[[136 134 135 125 125]
 [134 132 133 100 100]
 [127 135 138 122 122]
 [130 133 135  99  99]
 [129 135 138 127 127]
 [132 134 136 119 119]
 [129 133 134  99  99]]
->
[[134 135 125 125 136]
 [132 133 100 100 134]
 [135 138 122 122 127]
 [133 135  99  99 130]
 [135 138 127 127 129]
 [134 136 119 119 132]
 [133 134  99  99 129]]

[[135 123 131 134 128 124 127 128 114 136 114]
 [136 125 119 137 117 124 117 117 127 135 126]
 [136 123 127 135 124 124 124 124 118 136 118]
 [134 127 107 134 107 122 107 107 138 135 137]
 [136 122 135 137 130 125 130 131 111 136 111]
 [136 124 117 138 116 124 116 116 129 135 128]
 [135 126 109 137 110 123 110 110 136 134 135]]
->
[[123 131 134 128 124 127 128 114 136 114 135]
 [125 119 137 117 124 117 117 127 135 126 136]
 [123 127 135 124 124 124 124 118 136 118 136]
 [127 107 134 107 122 107 107 138 135 137 134]
 [122 135 137 130 125 130 131 111 136 111 136]
 [124 117 138 116 124 116 116 129 135 128 136]
 [126 109 137 110 123 110 110 136 134 135 135]]

[[130 144 129 139 136 139 129 120 134]
 [124 141 146 129 122 120 121 119 137]
 [129 122 123 148 143 127 136 119 129]
 [127 118 119 143 143 132 133 120 117]
 [133 134 116 126 134 148 127 130 117]
 [134 116 114 139 137 127 142 133 135]
 [137 123 117 121 124 129 136 142 134]
 [138 135 121 131 127 130 139 138 149]]
->
[[144 129 139 136 139 129 120 134 130]
 [141 146 129 122 120 121 119 137 124]
 [122 123 148 143 127 136 119 129 129]
 [118 119 143 143 132 133 120 117 127]
 [134 116 126 134 148 127 130 117 133]
 [116 114 139 137 127 142 133 135 134]
 [123 117 121 124 129 136 142 134 137]
 [135 121 131 127 130 139 138 149 138]]

[[116 135 116 140]
 [113 123 120 145]
 [128 129 112 129]
 [118 135 131 148]
 [128 153 115 158]
 [126 130 123 135]
 [123 112 120 114]
 [119 117 134 128]
 [116 147 116 114]
 [110 125 122 139]
 [119 157 111 124]]
->
[[135 116 140 116]
 [123 120 145 113]
 [129 112 129 128]
 [135 131 148 118]
 [153 115 158 128]
 [130 123 135 126]
 [112 120 114 123]
 [117 134 128 119]
 [147 116 114 116]
 [125 122 139 110]
 [157 111 124 119]]

[[119 133 110 141 152]
 [148 130 144 123 115]
 [106 141 122 139 129]
 [138 131 112 128 152]
 [132 107 143 114 105]
 [148 122 129 129 140]
 [127 134 142 111 135]
 [133 138 121 137 137]
 [111 150 148 126 138]
 [141 119 148 114 109]]
->
[[133 110 141 152 119]
 [130 144 123 115 148]
 [141 122 139 129 106]
 [131 112 128 152 138]
 [107 143 114 105 132]
 [122 129 129 140 148]
 [134 142 111 135 127]
 [138 121 137 137 133]
 [150 148 126 138 111]
 [119 148 114 109 141]]

[[117 108 114 132 118 110 113 143]
 [129 152 156 123 126 123 148 143]
 [155 125 131 121 135 153 143 143]]
->
[[108 114 132 118 110 113 143 117]
 [152 156 123 126 123 148 143 129]
 [125 131 121 135 153 143 143 155]]

[[125 143 130 135 124 120 132 129 128 130 130 142 124]
 [123 150 130 139 116 124 139 124 129 133 127 145 129]
 [127 144 130 142 123 120 131 131 127 125 126 141 118]]
->
[[143 130 135 124 120 132 129 128 130 130 142 124 125]
 [150 130 139 116 124 139 124 129 133 127 145 129 123]
 [144 130 142 123 120 131 131 127 125 126 141 118 127]]

[[115 109 114 131]
 [103 121  99 119]
 [107 109 144 106]
 [122 141 126 116]
 [154 130 149 126]
 [151 145 138 129]]
->
[[109 114 131 115]
 [121  99 119 103]
 [109 144 106 107]
 [141 126 116 122]
 [130 149 126 154]
 [145 138 129 151]]
---
[[117 145]
 [ 99 140]
 [110 133]
 [113 143]
 [154 109]
 [150 128]
 [110 123]
 [122 147]
 [149 136]
 [109 131]
 [150 123]
 [113 119]]
->
[[117 145]
 [110 133]
 [154 109]
 [110 123]
 [149 136]
 [150 123]]

[[133 141 129]
 [131 118 111]
 [127 123 132]
 [144 129 128]
 [116 121 132]
 [121 126 125]
 [148 150 143]
 [119 128 121]
 [129 125 134]
 [130 118 107]
 [130 127 130]]
->
[[133 141 129]
 [127 123 132]
 [116 121 132]
 [148 150 143]
 [129 125 134]
 [130 127 130]]

[[143 113 144  99 144 135 122 112 124 129 114 123 135]
 [145 126 144 103 137 133 105 108 126 122 117 132 135]
 [136 116 144  98 143 138 120 105 121 129 110 131 135]]
->
[[143 113 144  99 144 135 122 112 124 129 114 123 135]
 [136 116 144  98 143 138 120 105 121 129 110 131 135]]

[[ 98 100 115 133  99 124 135 143 123]
 [101 102 116 132 101 124 135 142 123]
 [108 109 117 131 106 122 136 136 119]
 [103 104 116 132 103 123 135 141 122]]
->
[[ 98 100 115 133  99 124 135 143 123]
 [108 109 117 131 106 122 136 136 119]]

[[131 112 107 134 145]
 [136 110 114 125 133]
 [153 111 122 127 114]
 [124 128 122 136 102]
 [106 124 151 138 119]
 [105 119 118 128 110]
 [125 117 104 150 149]
 [145 102 107 149 153]
 [144 136 112 137 117]
 [154 142 131 142 124]
 [114 130 154 143 141]
 [141 126 132 152 154]]
->
[[131 112 107 134 145]
 [153 111 122 127 114]
 [106 124 151 138 119]
 [125 117 104 150 149]
 [144 136 112 137 117]
 [114 130 154 143 141]]

[[123 125 124 142 125 131 135 115 131 123 132 127 133 127 146 117]
 [141 132 131 112 122 134 127 154 133 126 130 129 136 136 135 121]
 [118 130 132 136 131 128 122 148 135 123 138 147 123 142 134 134]
 [133 118 136 134 125 137 129 133 136 136 103 128 128 120 143 128]
 [131 129 120 121 124 128 132 126 135 132 133 112 127 132 130 126]
 [126 117 129 138 133 130 129 120 134 133 134 118 123 136 114 128]]
->
[[123 125 124 142 125 131 135 115 131 123 132 127 133 127 146 117]
 [118 130 132 136 131 128 122 148 135 123 138 147 123 142 134 134]
 [131 129 120 121 124 128 132 126 135 132 133 112 127 132 130 126]]
